Here is a tiny trained network, its code and every weight. The questions are about switching its units off for an input and a target symbol, where a switched-off unit gives its printed mean instead of its output.

import numpy as np


def w(rows, s, z=0):
    codes = np.array(rows[::2]) - 128.0
    scale = np.full(codes.shape[1], s)
    scale[-1] = z or s
    return codes * scale


def f(y):
    return y / 2 * (1 + np.tanh(0.7978845608 * (y + 0.044715 * y**3)))


def softmax(a):
    e = np.exp(a - a.max(-1, keepdims=True))
    return e / e.sum(-1, keepdims=True)


def log_softmax(a):
    a = a - a.max(-1, keepdims=True)
    return a - np.log(np.exp(a).sum(-1, keepdims=True))


def net(x, mask):
    ids = ['ΓΣαδζηθμπτψ'.index(c) for c in x.split()]
    T = len(ids)
    res = E[ids] + P[:T]
    u = 0
    for l in range(2):
        q, k, v = (res @ M[l].T for M in (Q, K, V))
        z = softmax(np.where(np.tri(T) > 0, q @ k.T / 3**0.5, -1e9)) @ v
        res = res + np.where(mask[u], z, O[l][:, -1]) @ O[l][:, :-1]
        u += 1
        y = f(res @ A[l][:, :-1].T + A[l][:, -1])
        res = res + np.where(mask[u : u + 16], y, B[l][:, -1]) @ B[l][:, :-1]
        u += 16
    return log_softmax(res[-1] @ U[:, :-1].T + U[:, -1])


Q, K, V, O, A, B = {}, {}, {}, {}, {}, {}
E = w([
[45,176,116,120],'Γ',
[101,145,108,114],'Σ',
[52,174,146,132],'α',
[63,162,185,137],'δ',
[142,123,102,117],'ζ',
[103,155,129,132],'η',
[170,81,158,144],'θ',
[57,123,153,92],'μ',
[135,67,219,127],'π',
[148,48,34,33],'τ',
[158,8,157,91],'ψ',
],0.016)
P = w([
[160,103,106,154],'0',
[131,147,110,100],'1',
[93,117,101,120],'2',
[157,150,133,84],'3',
[77,100,114,131],'4',
[163,155,148,66],'5',
[63,85,125,132],'6',
[170,157,162,49],'7',
[47,72,132,130],'8',
[178,158,171,29],'9',
[31,56,145,130],'10',
[182,158,180,7],'11',
[20,45,156,132],'12',
],0.022)
Q[0] = w([
[80,97,203,97],'0.h0',
[131,173,255,173],'0.h0',
[68,119,141,8],'0.h0',
],0.011)
K[0] = w([
[33,85,112,13],'0.h0',
[43,130,184,1],'0.h0',
[89,9,209,64],'0.h0',
],0.0051)
V[0] = w([
[164,155,113,226],'0.h0',
[160,142,183,253],'0.h0',
[161,77,116,147],'0.h0',
],0.0058)
O[0] = w([
[220,137,207,191,2],'0.h0',
[168,112,216,254,17],'0.h0',
[86,154,152,83,160],'0.h0',
],0.0071,0.0055)
A[0] = w([
[179,22,66,120,45],'0.n0',
[142,67,171,126,139],'0.n1',
[65,168,174,124,144],'0.n2',
[76,115,124,251,151],'0.n3',
[104,155,223,80,108],'0.n4',
[84,211,128,119,72],'0.n5',
[196,120,172,211,96],'0.n6',
[71,183,129,138,2],'0.n7',
[134,105,51,99,174],'0.n8',
[124,247,98,135,73],'0.n9',
[215,205,118,117,215],'0.n10',
[72,67,90,209,195],'0.n11',
[155,166,110,126,190],'0.n12',
[112,181,195,213,39],'0.n13',
[78,132,133,56,126],'0.n14',
[105,98,42,219,79],'0.n15',
],0.012,0.0077)
B[0] = w([
[178,177,231,146,154],'0.n0',
[156,173,119,67,148],'0.n1',
[169,73,95,113,172],'0.n2',
[1,212,49,102,139],'0.n3',
[144,93,108,139,171],'0.n4',
[210,107,164,130,150],'0.n5',
[238,193,171,195,130],'0.n6',
[174,121,191,160,134],'0.n7',
[127,113,173,161,195],'0.n8',
[109,109,133,101,137],'0.n9',
[213,5,184,145,151],'0.n10',
[42,100,133,102,188],'0.n11',
[248,93,124,118,138],'0.n12',
[79,254,204,132,127],'0.n13',
[162,85,136,169,252],'0.n14',
[90,59,35,183,131],'0.n15',
],0.0085,0.019)
Q[1] = w([
[26,184,168,214],'1.h0',
[176,166,156,104],'1.h0',
[250,152,63,64],'1.h0',
],0.014)
K[1] = w([
[114,5,101,82],'1.h0',
[140,148,90,209],'1.h0',
[127,198,95,201],'1.h0',
],0.016)
V[1] = w([
[156,192,130,149],'1.h0',
[30,144,8,65],'1.h0',
[68,182,237,45],'1.h0',
],0.015)
O[1] = w([
[149,240,98,85,67],'1.h0',
[142,62,73,65,5],'1.h0',
[103,119,251,21,172],'1.h0',
],0.015,0.02)
A[1] = w([
[74,96,2,154,26],'1.n0',
[112,161,23,34,112],'1.n1',
[119,207,179,119,64],'1.n2',
[16,151,155,121,17],'1.n3',
[119,230,123,138,59],'1.n4',
[94,91,132,152,30],'1.n5',
[112,85,176,83,28],'1.n6',
[115,67,81,107,5],'1.n7',
[102,120,128,209,88],'1.n8',
[185,112,210,170,86],'1.n9',
[203,161,2,65,50],'1.n10',
[202,208,67,66,146],'1.n11',
[163,138,179,84,55],'1.n12',
[165,151,84,186,88],'1.n13',
[7,123,23,125,189],'1.n14',
[85,153,100,44,36],'1.n15',
],0.009,0.011)
B[1] = w([
[244,66,148,221,175],'1.n0',
[147,68,13,220,148],'1.n1',
[158,65,132,106,225],'1.n2',
[231,146,121,118,222],'1.n3',
[66,70,85,127,185],'1.n4',
[150,193,118,100,178],'1.n5',
[163,195,102,182,255],'1.n6',
[71,207,139,150,183],'1.n7',
[115,100,75,83,198],'1.n8',
[86,114,80,151,253],'1.n9',
[62,240,118,95,159],'1.n10',
[103,157,138,65,151],'1.n11',
[103,136,54,146,201],'1.n12',
[173,193,205,98,172],'1.n13',
[112,184,138,1,180],'1.n14',
[209,124,163,167,139],'1.n15',
],0.0094,0.027)
U = w([
[139,89,71,166,2],'Γ',
[229,99,122,157,13],'Σ',
[112,162,82,86,147],'α',
[192,140,133,62,102],'δ',
[128,182,107,192,45],'ζ',
[148,222,130,109,80],'η',
[25,195,115,129,163],'θ',
[149,2,109,77,225],'μ',
[62,130,150,17,188],'π',
[65,58,103,197,123],'τ',
[162,128,231,126,198],'ψ',
],0.0069,0.0065)

Each question gives the input, a string of symbols that net reads in full, and the target symbol t.
The units are the heads (3 rows each of Q, K, V and O) and the neurons (one row each of A and B). Each row of codes is followed by its name. A weight is (code - 128) times the scale printed after its matrix; where a second scale follows, it is the last column's (O, A, B and U).
mask holds one flag per unit, layer by layer, with each layer's heads first. A switched-off unit (its flag False) gives its mean, the last column of its rows in O or B, instead of its output. The means were averaged over made-up inputs and are rounded, as every weight is.
A unit's drop is (log p(t) with every unit on - log p(t) with that unit switched off) / (log p(t) with every unit on - log p(t) with every unit switched off).
The circuit of an input: a set's keep is (log p(t) with only the set's units on - log p(t) with every unit switched off) / (log p(t) with every unit on - log p(t) with every unit switched off). Starting from the 12 units with the biggest drops (on a tie, the unit counted first), units are removed one at a time, each time the one whose removal leaves the highest keep (on an exact tie, the one counted first), for as long as the keep stays at least 0.8.
circuit, biggest first: the units of the circuit, biggest drop first
unit that matters most: the unit with the biggest drop
k most important neurons: the k neurons with the biggest drops, biggest first
top k neurons in layer l: the k neurons of layer l with the biggest drops, biggest first
input Σ θ η ψ δ ψ, target Σ: top 2 neurons in layer 0 : (0.n2; 0.n15)
input ψ μ α ζ μ α π ψ ζ τ Σ μ, target ψ: top 2 neurons in layer 0 : (0.n0; 0.n14)
input ψ π μ ζ θ, target μ: circuit, biggest first : (1.h0; 1.n6)
input δ η α ζ Γ μ ψ η, target δ: 2 most important neurons : (0.n3; 0.n13)
input μ α θ Σ ψ τ Σ θ Γ ψ μ δ Γ, target μ: unit that matters most : 1.n0
input α π α ζ μ Γ α μ η μ ψ ζ, target α: top 2 neurons in layer 1 : (1.n10; 1.n1)
input Σ ζ η ψ Σ ψ ζ ζ π π ψ Σ π, target ψ: circuit, biggest first : (1.h0; 0.n1)
input η μ τ ψ π, target ψ: circuit, biggest first : (0.n0; 1.h0; 0.n2)
input ψ Σ π μ Σ α μ η ζ, target μ: top 3 neurons in layer 1 : (1.n0; 1.n14; 1.n6)
input ψ μ α Σ π μ Σ μ τ, target τ: top 2 neurons in layer 0 : (0.n0; 0.n3)
input ψ α ψ α, target ψ: 3 most important neurons : (0.n14; 0.n0; 0.n2)
input ψ Σ Σ μ α ζ π ψ ζ, target ψ: circuit, biggest first : (1.h0; 0.n0)
input η τ θ μ, target η: 2 most important neurons : (0.n6; 0.n3)
input π Σ ζ α Σ Σ ψ Σ μ δ, target π: 3 most important neurons : (0.n14; 0.n6; 0.n3)
input ζ μ α π ψ Σ η ζ ψ Σ α μ, target ζ: most important neuron : (1.n13)
input μ μ π Σ α μ θ Γ ψ, target ψ: 2 most important neurons : (0.n0; 1.n6)
input ζ ψ θ η θ μ θ ψ η Γ ψ α, target ζ: 2 most important neurons : (0.n6; 1.n13)
input η μ θ ζ ζ μ ψ π, target η: 4 most important neurons : (0.n6; 0.n3; 1.n10; 0.n8)
input ψ μ η ψ π μ Σ, target π: 2 most important neurons : (1.n14; 1.n7)
input Γ ψ Σ θ, target Γ: circuit, biggest first : (1.h0)
input Γ τ ψ Γ ψ Γ θ, target ψ: top 2 neurons in layer 0 : (0.n11; 0.n0)
input π θ τ Σ α μ, target π: 3 most important neurons : (0.n6; 0.n14; 0.n3)
input μ θ τ θ π α δ μ ψ Σ ψ, target ψ: 4 most important neurons : (1.n6; 0.n0; 0.n11; 1.n3)
input π α Γ δ η η Γ μ π ζ, target π: 3 most important neurons : (0.n14; 0.n3; 0.n6)
input ψ μ Γ Γ, target ψ: 2 most important neurons : (0.n0; 0.n14)
input α α μ ζ ψ δ, target α: 2 most important neurons : (1.n10; 0.n3)
input η ζ η ψ, target η: unit that matters most : 0.h0
input ψ ψ π ψ α μ μ α ψ Γ α α, target ψ: 4 most important neurons : (0.n0; 0.n14; 1.n2; 1.n8)
input ψ η α ψ ψ Σ, target ψ: top 2 neurons in layer 0 : (0.n2; 0.n0)
input ψ α μ ψ α Σ, target ψ: top 3 neurons in layer 0 : (0.n14; 0.n0; 0.n2)
